Below is a small trained network, with its code and all its weights. Each question gives an input and a target symbol and asks what happens when units are switched off, that is, made to give their printed mean instead of their output.

import numpy as np


def w(rows, s, z=0):
    codes = np.array(rows[::2]) - 128.0
    scale = np.full(codes.shape[1], s)
    scale[-1] = z or s
    return codes * scale


def softmax(a):
    e = np.exp(a - a.max(-1, keepdims=True))
    return e / e.sum(-1, keepdims=True)


def log_softmax(a):
    a = a - a.max(-1, keepdims=True)
    return a - np.log(np.exp(a).sum(-1, keepdims=True))


def net(x, mask):
    ids = ['αγεηλπσψ'.index(c) for c in x.split()]
    T = len(ids)
    res = E[ids] + P[:T]
    u = 0
    for l in range(3):
        r = res
        for j in range(2):
            rows = slice(2 * j, 2 * j + 2)
            q, k, v = (r @ M[l][rows].T for M in (Q, K, V))
            z = softmax(np.where(np.tri(T) > 0, q @ k.T / 2**0.5, -1e9)) @ v
            o = O[l][rows]
            res = res + np.where(mask[u + j], z, o[:, -1]) @ o[:, :-1]
        u += 2
    return log_softmax(res[-1] @ U[:, :-1].T + U[:, -1])


Q, K, V, O = {}, {}, {}, {}
E = w([
[167,140,178],'α',
[143,137,48],'γ',
[146,186,182],'ε',
[132,250,212],'η',
[178,147,180],'λ',
[97,117,161],'π',
[94,50,138],'σ',
[9,215,127],'ψ',
],0.016)
P = w([
[232,116,63],'0',
[120,103,132],'1',
[131,109,78],'2',
[135,88,162],'3',
[119,87,188],'4',
[116,108,151],'5',
[118,117,116],'6',
[97,78,119],'7',
[80,124,90],'8',
[59,127,77],'9',
[32,129,48],'10',
[19,98,4],'11',
],0.0034)
Q[0] = w([
[55,142,173],'0.h0',
[95,97,254],'0.h0',
[131,144,107],'0.h1',
[150,69,63],'0.h1',
],0.0078)
K[0] = w([
[101,121,176],'0.h0',
[131,99,254],'0.h0',
[121,130,128],'0.h1',
[119,90,168],'0.h1',
],0.015)
V[0] = w([
[142,150,247],'0.h0',
[145,84,178],'0.h0',
[129,180,125],'0.h1',
[108,142,135],'0.h1',
],0.011)
O[0] = w([
[115,102,3,253],'0.h0',
[123,211,110,150],'0.h0',
[120,73,25,155],'0.h1',
[200,36,107,147],'0.h1',
],0.0063,0.0039)
Q[1] = w([
[121,110,57],'1.h0',
[254,134,83],'1.h0',
[171,208,133],'1.h1',
[245,204,56],'1.h1',
],0.0074)
K[1] = w([
[47,145,62],'1.h0',
[225,93,163],'1.h0',
[109,119,91],'1.h1',
[2,92,163],'1.h1',
],0.0084)
V[1] = w([
[138,149,139],'1.h0',
[248,75,142],'1.h0',
[174,194,137],'1.h1',
[33,182,42],'1.h1',
],0.011)
O[1] = w([
[128,92,151,121],'1.h0',
[2,184,76,2],'1.h0',
[196,158,78,133],'1.h1',
[191,113,221,203],'1.h1',
],0.0094,0.0036)
Q[2] = w([
[87,254,156],'2.h0',
[41,102,204],'2.h0',
[102,110,154],'2.h1',
[59,131,19],'2.h1',
],0.007)
K[2] = w([
[103,226,254],'2.h0',
[125,57,79],'2.h0',
[76,180,82],'2.h1',
[111,57,103],'2.h1',
],0.0085)
V[2] = w([
[91,160,174],'2.h0',
[121,5,95],'2.h0',
[170,191,180],'2.h1',
[85,87,98],'2.h1',
],0.011)
O[2] = w([
[190,19,93,49],'2.h0',
[95,254,213,211],'2.h0',
[61,43,23,252],'2.h1',
[104,152,243,19],'2.h1',
],0.0059,0.0019)
U = w([
[84,174,114,75],'α',
[70,147,129,96],'γ',
[127,51,90,117],'ε',
[93,33,89,56],'η',
[94,158,91,86],'λ',
[85,146,231,255],'π',
[58,223,237,204],'σ',
[235,52,254,24],'ψ',
],0.0078,0.0056)

Each question gives the input, a string of symbols that net reads in full, and the target symbol t.
The units are the heads (2 rows each of Q, K, V and O). Each row of codes is followed by its name. A weight is (code - 128) times the scale printed after its matrix; where a second scale follows, it is the last column's (O and U).
mask holds one flag per head, layer by layer. A switched-off head (its flag False) gives its mean, the last column of its rows in O, instead of its output. The means were averaged over made-up inputs and are rounded, as every weight is.
A unit's drop is (log p(t) with every unit on - log p(t) with that unit switched off) / (log p(t) with every unit on - log p(t) with every unit switched off).
The circuit of an input: a set's keep is (log p(t) with only the set's units on - log p(t) with every unit switched off) / (log p(t) with every unit on - log p(t) with every unit switched off). Starting from all 6 units, units are removed one at a time, each time the one whose removal leaves the highest keep (on an exact tie, the one counted first), for as long as the keep stays at least 0.8.
units of the circuit, in order: the units of the circuit, biggest drop first
which heads matter: for each layer, one digit per head in row order, 1 if its drop is at least 0.15 and else 0, layers parted by /
drop of u: that unit's drop, to one decimal
input η σ λ λ α η σ σ, target σ: which heads matter => 00 / 00 / 11
input λ ψ ψ γ, target ψ: which heads matter => 00 / 01 / 00
input η η η η ε λ, target ε: which heads matter => 00 / 01 / 01
input σ π ψ ε ψ ε π, target ψ: which heads matter => 00 / 10 / 00
input π α η λ, target ε: which heads matter => 00 / 00 / 10
input γ ψ σ γ λ σ σ λ, target σ: units of the circuit, in order => [1.h1, 1.h0, 0.h0, 2.h1]
input σ α γ σ λ λ σ α π σ σ π, target σ: which heads matter => 00 / 01 / 01
input η η α, target ε: units of the circuit, in order => [2.h1]
input γ ψ σ α, target σ: which heads matter => 10 / 11 / 10
input σ λ λ η ψ α σ σ σ σ η σ, target π: which heads matter => 00 / 00 / 10
input γ σ γ, target σ: units of the circuit, in order => [2.h1, 1.h0]
input σ π π σ η ε ψ ψ ψ η σ, target ψ: drop of 1.h1 => 0.2
input γ λ η η, target ε: drop of 2.h0 => 0.4
input σ η π σ α ψ γ ψ η, target ψ: units of the circuit, in order => [2.h0]
input ψ ε η α, target ε: drop of 1.h1 => 0.3
input α π ε α σ λ σ σ σ γ, target π: drop of 2.h1 => 0.1
